Below is a small trained network, with its code and all its weights. Each question gives an input and a target symbol and asks what happens when units are switched off, that is, made to give their printed mean instead of their output.

import numpy as np


def w(rows, s, z=0):
    codes = np.array(rows[::2]) - 128.0
    scale = np.full(codes.shape[1], s)
    scale[-1] = z or s
    return codes * scale


def f(y):
    return np.maximum(y, 0)


def softmax(a):
    e = np.exp(a - a.max(-1, keepdims=True))
    return e / e.sum(-1, keepdims=True)


def log_softmax(a):
    a = a - a.max(-1, keepdims=True)
    return a - np.log(np.exp(a).sum(-1, keepdims=True))


def net(x, mask):
    ids = ['αβγδζηθλμξπστφψω'.index(c) for c in x.split()]
    T = len(ids)
    res = E[ids] + P[:T]
    u = 0
    for l in range(2):
        r = res
        for j in range(3):
            rows = slice(4 * j, 4 * j + 4)
            q, k, v = (r @ M[l][rows].T for M in (Q, K, V))
            z = softmax(np.where(np.tri(T) > 0, q @ k.T / 4**0.5, -1e9)) @ v
            o = O[l][rows]
            res = res + np.where(mask[u + j], z, o[:, -1]) @ o[:, :-1]
        u += 3
        y = f(res @ A[l][:, :-1].T + A[l][:, -1])
        res = res + np.where(mask[u : u + 4], y, B[l][:, -1]) @ B[l][:, :-1]
        u += 4
    return log_softmax(res[-1] @ U[:, :-1].T + U[:, -1])


Q, K, V, O, A, B = {}, {}, {}, {}, {}, {}
E = w([
[127,131,136,87,124,136,64],'α',
[93,162,142,131,108,135,146],'β',
[153,184,5,120,136,78,140],'γ',
[139,165,82,145,97,76,122],'δ',
[112,157,82,119,118,191,139],'ζ',
[55,124,67,83,143,135,154],'η',
[105,116,79,90,121,105,101],'θ',
[212,175,84,134,149,100,154],'λ',
[117,170,153,93,162,109,121],'μ',
[180,97,131,130,132,134,149],'ξ',
[153,188,133,163,170,88,109],'π',
[195,128,72,81,169,99,119],'σ',
[135,119,167,137,133,73,144],'τ',
[123,102,152,89,122,77,130],'φ',
[124,131,144,145,181,110,159],'ψ',
[151,68,155,105,162,144,117],'ω',
],0.028)
P = w([
[141,129,122,61,63,194,119],'0',
[160,157,110,49,92,163,123],'1',
[162,150,136,113,118,89,91],'2',
[164,128,148,150,176,26,51],'3',
[158,139,140,81,221,56,66],'4',
[157,143,143,75,254,8,36],'5',
],0.0058)
Q[0] = w([
[176,143,104,195,155,86,170],'L0H0',
[67,127,141,211,96,129,173],'L0H0',
[86,160,43,69,206,38,146],'L0H0',
[155,141,101,137,54,161,153],'L0H0',
[128,89,138,62,21,113,185],'L0H1',
[69,195,129,132,189,177,220],'L0H1',
[234,100,126,89,219,132,132],'L0H1',
[201,27,63,167,196,213,181],'L0H1',
[254,131,146,95,177,154,108],'L0H2',
[134,82,191,203,161,149,81],'L0H2',
[133,162,139,62,137,108,121],'L0H2',
[135,182,158,34,163,95,127],'L0H2',
],0.0091)
K[0] = w([
[143,108,145,135,117,83,202],'L0H0',
[149,115,87,111,118,225,180],'L0H0',
[156,144,156,154,216,57,147],'L0H0',
[183,186,131,131,90,129,157],'L0H0',
[158,117,89,53,73,112,207],'L0H1',
[57,178,176,99,179,139,224],'L0H1',
[179,45,193,132,205,170,137],'L0H1',
[211,90,141,91,116,255,196],'L0H1',
[94,126,166,144,134,108,152],'L0H2',
[175,140,119,88,136,172,184],'L0H2',
[163,122,159,221,138,79,168],'L0H2',
[165,85,112,190,160,141,125],'L0H2',
],0.0099)
V[0] = w([
[113,196,73,166,76,91,14],'L0H0',
[133,185,137,147,255,111,77],'L0H0',
[195,126,151,133,122,160,77],'L0H0',
[90,119,132,125,132,152,216],'L0H0',
[152,86,138,153,163,164,163],'L0H1',
[144,174,124,106,131,164,80],'L0H1',
[97,161,160,161,97,156,102],'L0H1',
[162,86,83,152,107,96,136],'L0H1',
[104,170,58,182,64,182,102],'L0H2',
[104,137,108,241,113,144,137],'L0H2',
[146,172,116,77,124,127,242],'L0H2',
[135,91,93,160,165,82,144],'L0H2',
],0.0075)
O[0] = w([
[133,65,146,86,59,148,164,200],'L0H0',
[177,123,124,27,145,182,214,254],'L0H0',
[120,205,114,159,104,156,152,126],'L0H0',
[45,168,98,195,118,88,164,68],'L0H0',
[77,130,139,220,83,96,89,78],'L0H1',
[123,109,90,139,58,126,194,168],'L0H1',
[197,200,150,23,106,127,148,80],'L0H1',
[163,150,108,62,152,3,89,120],'L0H1',
[128,198,129,136,181,135,12,103],'L0H2',
[191,182,145,114,96,39,128,57],'L0H2',
[77,119,144,139,243,150,237,195],'L0H2',
[67,123,69,240,54,88,111,146],'L0H2',
],0.0051,0.006)
A[0] = w([
[132,135,217,166,138,58,175,49],'L0N0',
[97,141,161,155,83,163,169,143],'L0N1',
[110,64,101,133,130,100,254,252],'L0N2',
[179,136,82,142,143,179,80,89],'L0N3',
],0.0094,0.0033)
B[0] = w([
[201,195,127,50,165,181,90,153],'L0N0',
[108,202,159,118,165,83,36,146],'L0N1',
[140,158,164,169,181,150,1,254],'L0N2',
[124,90,93,220,130,171,160,167],'L0N3',
],0.0078,0.0096)
Q[1] = w([
[87,112,131,178,163,106,77],'L1H0',
[113,179,155,116,136,62,182],'L1H0',
[151,131,81,65,177,188,136],'L1H0',
[95,112,27,73,108,108,129],'L1H0',
[60,35,142,145,71,145,209],'L1H1',
[179,102,139,230,142,126,69],'L1H1',
[143,195,42,2,210,180,8],'L1H1',
[150,183,127,149,174,102,60],'L1H1',
[84,171,164,86,57,113,156],'L1H2',
[167,160,95,42,47,160,46],'L1H2',
[58,95,25,142,70,119,255],'L1H2',
[71,135,148,95,113,90,71],'L1H2',
],0.0073)
K[1] = w([
[141,87,120,92,119,131,206],'L1H0',
[155,76,128,119,93,185,77],'L1H0',
[140,103,140,101,103,79,117],'L1H0',
[153,127,174,177,146,142,123],'L1H0',
[106,171,120,162,51,113,98],'L1H1',
[110,153,171,138,114,141,129],'L1H1',
[167,48,209,155,226,11,201],'L1H1',
[128,81,166,120,138,141,185],'L1H1',
[140,147,97,159,70,120,143],'L1H2',
[199,138,134,106,254,142,108],'L1H2',
[111,181,87,128,127,182,139],'L1H2',
[92,95,76,92,175,136,128],'L1H2',
],0.0094)
V[1] = w([
[71,93,60,117,156,205,126],'L1H0',
[84,82,141,112,57,97,84],'L1H0',
[97,177,31,133,73,66,95],'L1H0',
[39,122,108,111,186,52,122],'L1H0',
[130,195,132,254,196,153,114],'L1H1',
[74,170,191,25,79,118,61],'L1H1',
[187,123,145,123,144,104,81],'L1H1',
[82,3,112,159,157,108,116],'L1H1',
[189,119,192,74,108,121,96],'L1H2',
[112,182,194,145,157,112,116],'L1H2',
[86,193,156,68,105,119,151],'L1H2',
[172,99,117,100,102,199,37],'L1H2',
],0.0078)
O[1] = w([
[110,89,23,158,205,165,122,202],'L1H0',
[146,210,66,153,92,137,177,16],'L1H0',
[90,94,53,86,81,61,153,118],'L1H0',
[217,149,109,150,152,37,64,148],'L1H0',
[69,133,144,143,147,19,206,249],'L1H1',
[59,129,80,117,111,107,2,124],'L1H1',
[126,166,120,180,127,149,109,253],'L1H1',
[216,45,161,201,108,113,85,96],'L1H1',
[87,153,98,160,106,99,100,189],'L1H2',
[76,189,175,115,122,160,106,186],'L1H2',
[142,159,56,98,162,150,79,92],'L1H2',
[118,110,106,185,74,110,182,249],'L1H2',
],0.007,0.0062)
A[1] = w([
[131,76,207,53,117,91,78,78],'L1N0',
[169,202,99,186,169,149,147,236],'L1N1',
[221,253,199,118,81,161,159,252],'L1N2',
[43,158,51,90,142,136,170,47],'L1N3',
],0.0058,0.0034)
B[1] = w([
[26,155,33,140,124,193,70,158],'L1N0',
[147,74,213,157,27,175,254,254],'L1N1',
[147,51,206,88,114,205,109,206],'L1N2',
[183,229,91,77,76,97,121,206],'L1N3',
],0.0064,0.0071)
U = w([
[104,50,133,18,61,163,125,190],'α',
[51,193,182,159,81,101,125,210],'β',
[142,175,38,154,131,146,160,148],'γ',
[144,129,144,57,1,52,129,187],'δ',
[55,141,86,155,96,215,173,64],'ζ',
[104,145,72,94,227,189,139,146],'η',
[86,66,79,61,152,90,139,244],'θ',
[174,98,146,130,136,161,164,115],'λ',
[168,160,151,28,166,161,131,195],'μ',
[123,90,170,191,84,135,94,185],'ξ',
[143,132,177,68,107,123,191,121],'π',
[198,117,76,97,233,129,134,32],'σ',
[183,201,149,159,165,181,45,147],'τ',
[76,176,159,161,62,114,58,61],'φ',
[67,155,175,125,195,85,184,1],'ψ',
[68,36,153,143,130,135,153,104],'ω',
],0.0077,0.0041)

Each question gives the input, a string of symbols that net reads in full, and the target symbol t.
The units are the heads (4 rows each of Q, K, V and O) and the neurons (one row each of A and B). Each row of codes is followed by its name. A weight is (code - 128) times the scale printed after its matrix; where a second scale follows, it is the last column's (O, A, B and U).
mask holds one flag per unit, layer by layer, with each layer's heads first. A switched-off unit (its flag False) gives its mean, the last column of its rows in O or B, instead of its output. The means were averaged over made-up inputs and are rounded, as every weight is.
A unit's drop is (log p(t) with every unit on - log p(t) with that unit switched off) / (log p(t) with every unit on - log p(t) with every unit switched off).
The circuit of an input: a set's keep is (log p(t) with only the set's units on - log p(t) with every unit switched off) / (log p(t) with every unit on - log p(t) with every unit switched off). Starting from the 12 units with the biggest drops (on a tie, the unit counted first), units are removed one at a time, each time the one whose removal leaves the highest keep (on an exact tie, the one counted first), for as long as the keep stays at least 0.8.
units of the circuit, in order: the units of the circuit, biggest drop first
top k neurons: the k neurons with the biggest drops, biggest first
heads that matter: for each layer, one digit per head in row order, 1 if its drop is at least 0.15 and else 0, layers parted by /
drop of u: that unit's drop, to one decimal
input ξ π λ, target π: units of the circuit, in order -> L1H1, L0H0, L1N1
input ζ ω ω γ, target ξ: top neuron -> L0N2
input σ μ φ, target τ: units of the circuit, in order -> L0N2, L1H1, L1N1
input ω σ σ μ ζ λ, target λ: heads that matter -> 100 / 000
input μ μ μ θ φ γ, target τ: units of the circuit, in order -> L1H1, L1H0
input ζ γ μ, target η: heads that matter -> 001 / 110
input ζ ξ μ π η μ, target μ: heads that matter -> 100 / 010
input μ μ σ ζ σ, target λ: heads that matter -> 000 / 010
input σ γ τ π δ, target δ: units of the circuit, in order -> L0H2, L1H0
input η ψ λ, target ψ: units of the circuit, in order -> L1H1, L0N2, L0H2, L0H0
input μ α ω ω, target ξ: units of the circuit, in order -> L1H2, L1H1
input α μ δ γ α, target α: units of the circuit, in order -> L0N2, L1H1
input η φ ζ μ ξ λ, target λ: units of the circuit, in order -> L1N1, L1H1
input μ ζ φ ω ω φ, target ξ: units of the circuit, in order -> L1H1, L0H2, L0N2
input ω σ μ ζ μ θ, target η: units of the circuit, in order -> L0H0, L1H0, L1N1, L1H1
input π η λ α, target α: units of the circuit, in order -> L0H0, L0N2
input π β π γ γ, target μ: units of the circuit, in order -> L0H0, L1H0
input φ θ μ φ τ, target τ: heads that matter -> 000 / 010
input ψ φ ζ, target β: top 2 neurons -> L0N2, L0N1
input σ τ ξ μ φ μ, target τ: units of the circuit, in order -> L1H1
input β π λ θ η ω, target ξ: heads that matter -> 000 / 011
input β ζ θ λ π, target π: heads that matter -> 000 / 010
input φ η β φ ω τ, target ξ: top 2 neurons -> L1N1, L0N2
input η λ ζ ψ γ δ, target ψ: drop of L1N0 -> 0.0
input γ μ δ α δ, target δ: drop of L0H1 -> 0.1
input ζ λ ψ, target ψ: drop of L1H1 -> 0.8
input γ γ γ, target σ: drop of L0H2 -> 0.3
input ζ ψ τ ζ, target β: top neuron -> L0N0
